Below is a small trained network, with its code and all its weights. Each question gives an input and a target symbol and asks what happens when units are switched off, that is, made to give their printed mean instead of their output.

import numpy as np


def w(rows, s, z=0):
    codes = np.array(rows[::2]) - 128.0
    scale = np.full(codes.shape[1], s)
    scale[-1] = z or s
    return codes * scale


def f(y):
    return y / 2 * (1 + np.tanh(0.7978845608 * (y + 0.044715 * y**3)))


def softmax(a):
    e = np.exp(a - a.max(-1, keepdims=True))
    return e / e.sum(-1, keepdims=True)


def log_softmax(a):
    a = a - a.max(-1, keepdims=True)
    return a - np.log(np.exp(a).sum(-1, keepdims=True))


def net(x, mask):
    ids = ['ΓΛΠΨαβδεηξστφ'.index(c) for c in x.split()]
    T = len(ids)
    res = E[ids] + P[:T]
    u = 0
    for l in range(2):
        q, k, v = (res @ M[l].T for M in (Q, K, V))
        z = softmax(np.where(np.tri(T) > 0, q @ k.T / 4**0.5, -1e9)) @ v
        res = res + np.where(mask[u], z, O[l][:, -1]) @ O[l][:, :-1]
        u += 1
        y = f(res @ A[l][:, :-1].T + A[l][:, -1])
        res = res + np.where(mask[u : u + 4], y, B[l][:, -1]) @ B[l][:, :-1]
        u += 4
    return log_softmax(res[-1] @ U[:, :-1].T + U[:, -1])


Q, K, V, O, A, B = {}, {}, {}, {}, {}, {}
E = w([
[206,130,65],'Γ',
[133,119,194],'Λ',
[134,110,213],'Π',
[12,95,173],'Ψ',
[128,125,187],'α',
[141,121,188],'β',
[140,122,186],'δ',
[3,190,5],'ε',
[134,119,188],'η',
[135,127,183],'ξ',
[150,113,193],'σ',
[154,110,196],'τ',
[138,119,185],'φ',
],0.0056)
P = w([
[99,252,193],'0',
[141,19,126],'1',
[140,28,112],'2',
[135,35,103],'3',
[131,51,105],'4',
[133,67,101],'5',
[133,77,100],'6',
[133,103,107],'7',
[137,109,111],'8',
[139,120,114],'9',
[142,147,117],'10',
[137,139,118],'11',
[134,161,124],'12',
],0.0032)
Q[0] = w([
[175,220,52],'0.h1',
[35,111,185],'0.h1',
[102,28,88],'0.h1',
[6,237,8],'0.h1',
],0.017)
K[0] = w([
[148,167,27],'0.h1',
[59,65,169],'0.h1',
[116,195,188],'0.h1',
[2,155,9],'0.h1',
],0.02)
V[0] = w([
[251,100,133],'0.h1',
[8,27,139],'0.h1',
[134,13,37],'0.h1',
[155,49,116],'0.h1',
],0.011)
O[0] = w([
[143,14,140,251],'0.h1',
[229,249,158,174],'0.h1',
[238,97,89,204],'0.h1',
[199,101,139,233],'0.h1',
],0.014,0.0012)
A[0] = w([
[179,186,146,76],'0.n1',
[192,114,131,3],'0.n2',
[122,159,246,240],'0.n3',
[142,80,84,95],'0.n4',
],0.013,0.0033)
B[0] = w([
[62,98,62,190],'0.n1',
[87,118,254,165],'0.n2',
[151,5,103,254],'0.n3',
[126,25,110,217],'0.n4',
],0.012,0.0046)
Q[1] = w([
[125,181,169],'1.h1',
[114,153,157],'1.h1',
[115,120,134],'1.h1',
[6,110,182],'1.h1',
],0.014)
K[1] = w([
[137,32,119],'1.h1',
[156,76,121],'1.h1',
[147,141,128],'1.h1',
[254,69,81],'1.h1',
],0.0097)
V[1] = w([
[216,48,129],'1.h1',
[123,118,125],'1.h1',
[77,133,128],'1.h1',
[38,3,128],'1.h1',
],0.0077)
O[1] = w([
[243,149,33,171],'1.h1',
[144,136,130,138],'1.h1',
[118,140,166,137],'1.h1',
[255,238,166,254],'1.h1',
],0.0084,0.013)
A[1] = w([
[187,146,104,254],'1.n1',
[79,216,1,102],'1.n2',
[143,242,158,220],'1.n3',
[137,86,92,52],'1.n4',
],0.016,0.0031)
B[1] = w([
[94,78,8,254],'1.n1',
[190,14,229,142],'1.n2',
[34,199,147,178],'1.n3',
[169,157,191,145],'1.n4',
],0.015,0.024)
U = w([
[153,156,131,5],'Γ',
[163,165,143,67],'Λ',
[135,143,168,165],'Π',
[150,163,145,59],'Ψ',
[2,174,61,201],'α',
[139,143,150,76],'β',
[128,133,135,2],'δ',
[153,155,141,26],'ε',
[152,149,146,87],'η',
[200,55,76,183],'ξ',
[70,94,166,85],'σ',
[147,148,142,37],'τ',
[137,136,139,56],'φ',
],0.0046,0.0055)

Each question gives the input, a string of symbols that net reads in full, and the target symbol t.
The units are the heads (4 rows each of Q, K, V and O) and the neurons (one row each of A and B). Each row of codes is followed by its name. A weight is (code - 128) times the scale printed after its matrix; where a second scale follows, it is the last column's (O, A, B and U).
mask holds one flag per unit, layer by layer, with each layer's heads first. A switched-off unit (its flag False) gives its mean, the last column of its rows in O or B, instead of its output. The means were averaged over made-up inputs and are rounded, as every weight is.
A unit's drop is (log p(t) with every unit on - log p(t) with that unit switched off) / (log p(t) with every unit on - log p(t) with every unit switched off).
The circuit of an input: a set's keep is (log p(t) with only the set's units on - log p(t) with every unit switched off) / (log p(t) with every unit on - log p(t) with every unit switched off). Starting from all 10 units, units are removed one at a time, each time the one whose removal leaves the highest keep (on an exact tie, the one counted first), for as long as the keep stays at least 0.8.
circuit, biggest first: the units of the circuit, biggest drop first
top k neurons: the k neurons with the biggest drops, biggest first
k most important neurons of layer l: the k neurons of layer l with the biggest drops, biggest first
input Ψ Γ Γ Π Γ Γ Π Γ δ, target α: top 4 neurons => (0.n3, 0.n4, 1.n3, 0.n1)
input Ψ Π α, target α: 2 most important neurons of layer 0 => (0.n3, 0.n1)
input τ Γ Γ Λ φ, target α: circuit, biggest first => (0.h1, 0.n4, 1.n3, 1.h1)
input Γ δ ε, target σ: 2 most important neurons of layer 0 => (0.n1, 0.n3)
input Γ Γ σ Γ Λ ε Γ Γ, target σ: circuit, biggest first => (1.h1, 0.h1, 1.n1)
input Ψ Γ δ, target α: top 4 neurons => (0.n3, 1.n3, 0.n4, 0.n1)
input Ψ τ Γ σ Ψ Γ Ψ Γ φ, target α: top 3 neurons => (0.n3, 0.n4, 0.n1)
input Ψ Λ Γ Γ η, target α: top 3 neurons => (0.n3, 0.n4, 1.n3)
input δ σ Π Ψ α Γ, target α: circuit, biggest first => (0.n3, 0.h1, 1.n3, 1.h1)
input τ Ψ Γ Γ Ψ τ Γ Γ Ψ Γ Ψ, target ξ: circuit, biggest first => (0.n1, 0.n3, 0.h1, 1.n3)
input α β Ψ ξ, target α: circuit, biggest first => (0.h1, 1.n3, 0.n4)
input Ψ Γ Π, target α: top 4 neurons => (0.n4, 0.n3, 1.n3, 0.n1)
input Γ Ψ Ψ Ψ Ψ Ψ Γ Γ β, target α: top 3 neurons => (0.n3, 0.n4, 1.n3)
input Γ Γ Γ σ Π α, target α: top 2 neurons => (1.n3, 0.n3)
input Γ Γ Γ Π Π, target α: top 4 neurons => (1.n3, 0.n4, 1.n1, 1.n2)
input Ψ Ψ δ Ψ Γ, target α: top 3 neurons => (0.n3, 0.n1, 1.n3)
input τ Π Γ β, target α: top 3 neurons => (0.n4, 0.n3, 1.n3)
input Ψ η Π Ψ Λ σ Ψ Γ φ Γ Ψ, target ξ: 3 most important neurons of layer 0 => (0.n3, 0.n1, 0.n2)
input Γ Ψ Γ Ψ Γ Γ Ψ Ψ τ, target α: most important neuron of layer 0 => (0.n3)
input α Γ ε, target σ: top 3 neurons => (0.n1, 1.n2, 1.n3)
input ξ Γ σ Γ Λ, target α: top 2 neurons => (0.n3, 0.n4)
input Γ Λ Γ Γ Ψ Γ η, target α: 2 most important neurons of layer 0 => (0.n3, 0.n1)
input Γ Ψ σ, target α: top neuron => (0.n3)
input Γ Π Γ Λ Γ σ, target α: 3 most important neurons of layer 1 => (1.n3, 1.n1, 1.n2)
input σ Π Γ Γ ε Γ, target σ: 3 most important neurons of layer 0 => (0.n3, 0.n4, 0.n2)
